Here is a tiny trained network, its code and every weight. The questions are about switching its units off for an input and a target symbol, where a switched-off unit gives its printed mean instead of its output.

import numpy as np


def w(rows, s, z=0):
    codes = np.array(rows[::2]) - 128.0
    scale = np.full(codes.shape[1], s)
    scale[-1] = z or s
    return codes * scale


def norm(h):
    return h / np.sqrt((h * h).mean(-1, keepdims=True) + 1e-5)


def f(y):
    return np.maximum(y, 0)


def softmax(a):
    e = np.exp(a - a.max(-1, keepdims=True))
    return e / e.sum(-1, keepdims=True)


def log_softmax(a):
    a = a - a.max(-1, keepdims=True)
    return a - np.log(np.exp(a).sum(-1, keepdims=True))


def net(x, mask):
    ids = ['αβγξπφω'.index(c) for c in x.split()]
    T = len(ids)
    res = E[ids] + P[:T]
    u = 0
    for l in range(2):
        q, k, v = (norm(res) @ M[l].T for M in (Q, K, V))
        z = softmax(np.where(np.tri(T) > 0, q @ k.T / 2**0.5, -1e9)) @ v
        res = res + np.where(mask[u], z, O[l][:, -1]) @ O[l][:, :-1]
        u += 1
        y = f(norm(res) @ A[l][:, :-1].T + A[l][:, -1])
        res = res + np.where(mask[u : u + 12], y, B[l][:, -1]) @ B[l][:, :-1]
        u += 12
    return log_softmax(norm(res)[-1] @ U[:, :-1].T + U[:, -1])


Q, K, V, O, A, B = {}, {}, {}, {}, {}, {}
E = w([
[122,184,253,69],'α',
[55,79,163,224],'β',
[116,200,167,157],'γ',
[174,251,210,27],'ξ',
[70,124,108,47],'π',
[194,117,51,164],'φ',
[129,191,244,63],'ω',
],0.0047)
P = w([
[133,144,147,115],'0',
[118,128,147,146],'1',
[147,107,111,95],'2',
[122,152,141,134],'3',
[143,108,95,94],'4',
[108,153,134,143],'5',
[141,111,87,93],'6',
[129,215,254,96],'7',
],0.0099)
Q[0] = w([
[83,107,107,54],'0.h1',
[155,7,64,55],'0.h1',
],0.018)
K[0] = w([
[191,131,205,192],'0.h1',
[224,52,251,69],'0.h1',
],0.011)
V[0] = w([
[139,220,112,205],'0.h1',
[254,69,145,165],'0.h1',
],0.0094)
O[0] = w([
[121,178,188,254,200],'0.h1',
[204,63,218,104,2],'0.h1',
],0.007,0.0047)
A[0] = w([
[155,91,49,120,167],'0.n1',
[76,162,144,119,163],'0.n2',
[141,18,75,154,130],'0.n3',
[116,158,187,44,93],'0.n4',
[198,101,58,151,15],'0.n5',
[136,176,146,104,145],'0.n6',
[122,105,123,180,147],'0.n7',
[111,161,148,90,134],'0.n8',
[241,180,74,87,115],'0.n9',
[104,147,134,122,78],'0.n10',
[254,166,77,148,145],'0.n11',
[203,84,35,166,5],'0.n12',
],0.0089,0.0034)
B[0] = w([
[130,231,96,186,174],'0.n1',
[179,70,137,83,254],'0.n2',
[255,184,94,166,147],'0.n3',
[95,49,74,92,213],'0.n4',
[185,39,194,106,137],'0.n5',
[166,146,108,91,218],'0.n6',
[177,163,83,137,160],'0.n7',
[80,147,118,111,208],'0.n8',
[81,145,251,203,196],'0.n9',
[130,147,127,149,154],'0.n10',
[30,207,134,174,168],'0.n11',
[158,3,212,81,141],'0.n12',
],0.012,0.005)
Q[1] = w([
[183,12,193,243],'1.h1',
[171,41,1,222],'1.h1',
],0.0064)
K[1] = w([
[254,108,240,77],'1.h1',
[211,97,100,5],'1.h1',
],0.0068)
V[1] = w([
[71,55,66,246],'1.h1',
[115,198,144,163],'1.h1',
],0.011)
O[1] = w([
[245,156,80,79,89],'1.h1',
[94,167,148,84,254],'1.h1',
],0.011,0.0054)
A[1] = w([
[174,119,195,177,92],'1.n1',
[155,172,162,173,130],'1.n2',
[146,159,169,85,178],'1.n3',
[193,109,224,185,88],'1.n4',
[224,127,75,157,251],'1.n5',
[166,99,144,128,101],'1.n6',
[150,178,88,107,147],'1.n7',
[99,153,9,119,18],'1.n8',
[184,148,154,163,166],'1.n9',
[114,85,90,90,87],'1.n10',
[119,139,81,190,184],'1.n11',
[120,116,145,9,146],'1.n12',
],0.011,0.0032)
B[1] = w([
[118,133,96,34,160],'1.n1',
[158,94,183,159,209],'1.n2',
[187,123,172,154,229],'1.n3',
[120,136,75,1,167],'1.n4',
[205,138,69,206,163],'1.n5',
[154,171,129,127,131],'1.n6',
[129,196,156,124,203],'1.n7',
[101,254,94,54,177],'1.n8',
[129,56,95,93,171],'1.n9',
[190,110,109,141,163],'1.n10',
[92,71,145,187,179],'1.n11',
[76,48,64,198,255],'1.n12',
],0.017,0.0056)
U = w([
[88,89,100,139,145],'α',
[227,150,76,189,75],'β',
[157,164,226,166,236],'γ',
[1,106,180,134,2],'ξ',
[62,226,61,95,137],'π',
[169,113,161,22,162],'φ',
[83,83,112,143,168],'ω',
],0.0092,0.002)

Each question gives the input, a string of symbols that net reads in full, and the target symbol t.
The units are the heads (2 rows each of Q, K, V and O) and the neurons (one row each of A and B). Each row of codes is followed by its name. A weight is (code - 128) times the scale printed after its matrix; where a second scale follows, it is the last column's (O, A, B and U).
mask holds one flag per unit, layer by layer, with each layer's heads first. A switched-off unit (its flag False) gives its mean, the last column of its rows in O or B, instead of its output. The means were averaged over made-up inputs and are rounded, as every weight is.
A unit's drop is (log p(t) with every unit on - log p(t) with that unit switched off) / (log p(t) with every unit on - log p(t) with every unit switched off).
The circuit of an input: a set's keep is (log p(t) with only the set's units on - log p(t) with every unit switched off) / (log p(t) with every unit on - log p(t) with every unit switched off). Starting from the 12 units with the biggest drops (on a tie, the unit counted first), units are removed one at a time, each time the one whose removal leaves the highest keep (on an exact tie, the one counted first), for as long as the keep stays at least 0.8.
circuit, biggest first: the units of the circuit, biggest drop first
most important unit: the unit with the biggest drop
top k neurons: the k neurons with the biggest drops, biggest first
top k neurons in layer l: the k neurons of layer l with the biggest drops, biggest first
input γ π π ξ α π γ φ, target π: circuit, biggest first -> 0.h1
input π ξ π π γ, target γ: circuit, biggest first -> 0.n4; 1.n12
input ω π β π φ ω γ α, target ω: circuit, biggest first -> 1.n12; 0.n4; 0.n9
input α β ξ γ, target β: top 3 neurons -> 0.n4; 1.n5; 0.n9
input ω γ π γ β φ, target γ: circuit, biggest first -> 0.h1; 1.n12
input γ φ π, target π: top 2 neurons in layer 1 -> 1.n8; 1.n2
input ξ ω ξ α, target ω: top 2 neurons in layer 0 -> 0.n9; 0.n4
input φ φ ξ γ ξ π γ, target ξ: circuit, biggest first -> 0.h1; 0.n11
input γ β ξ α, target β: top 2 neurons in layer 0 -> 0.n6; 0.n3
input γ β π ξ, target β: top 2 neurons in layer 0 -> 0.n6; 0.n9
input γ γ ω φ ξ ξ, target φ: circuit, biggest first -> 0.h1; 1.n4
input γ γ φ β, target γ: top 3 neurons -> 0.n9; 0.n4; 0.n11
input ξ φ ξ π β β, target π: top 2 neurons -> 0.n9; 1.n8
input φ ξ γ β α π, target β: top 3 neurons in layer 0 -> 0.n2; 0.n9; 0.n1
input ω β γ ω, target β: circuit, biggest first -> 1.h1
input α π φ, target φ: top 3 neurons -> 0.n12; 1.n4; 0.n5
input α ξ π ω φ ξ, target ω: top 2 neurons -> 0.n4; 1.n12
input γ α π β π ω, target β: top 2 neurons -> 0.n6; 0.n3
input ω π ξ π π φ, target π: top 2 neurons -> 1.n8; 0.n9
input γ π β α ξ π β π, target π: most important unit -> 0.h1
input φ γ γ β, target γ: top 4 neurons -> 0.n4; 0.n9; 0.n2; 0.n11
input π α α γ α π, target γ: top 2 neurons -> 0.n4; 1.n12
input γ α ω α γ π φ α, target π: top 2 neurons in layer 0 -> 0.n9; 0.n6
input β γ α ω, target γ: top 4 neurons -> 0.n4; 0.n7; 0.n9; 0.n8
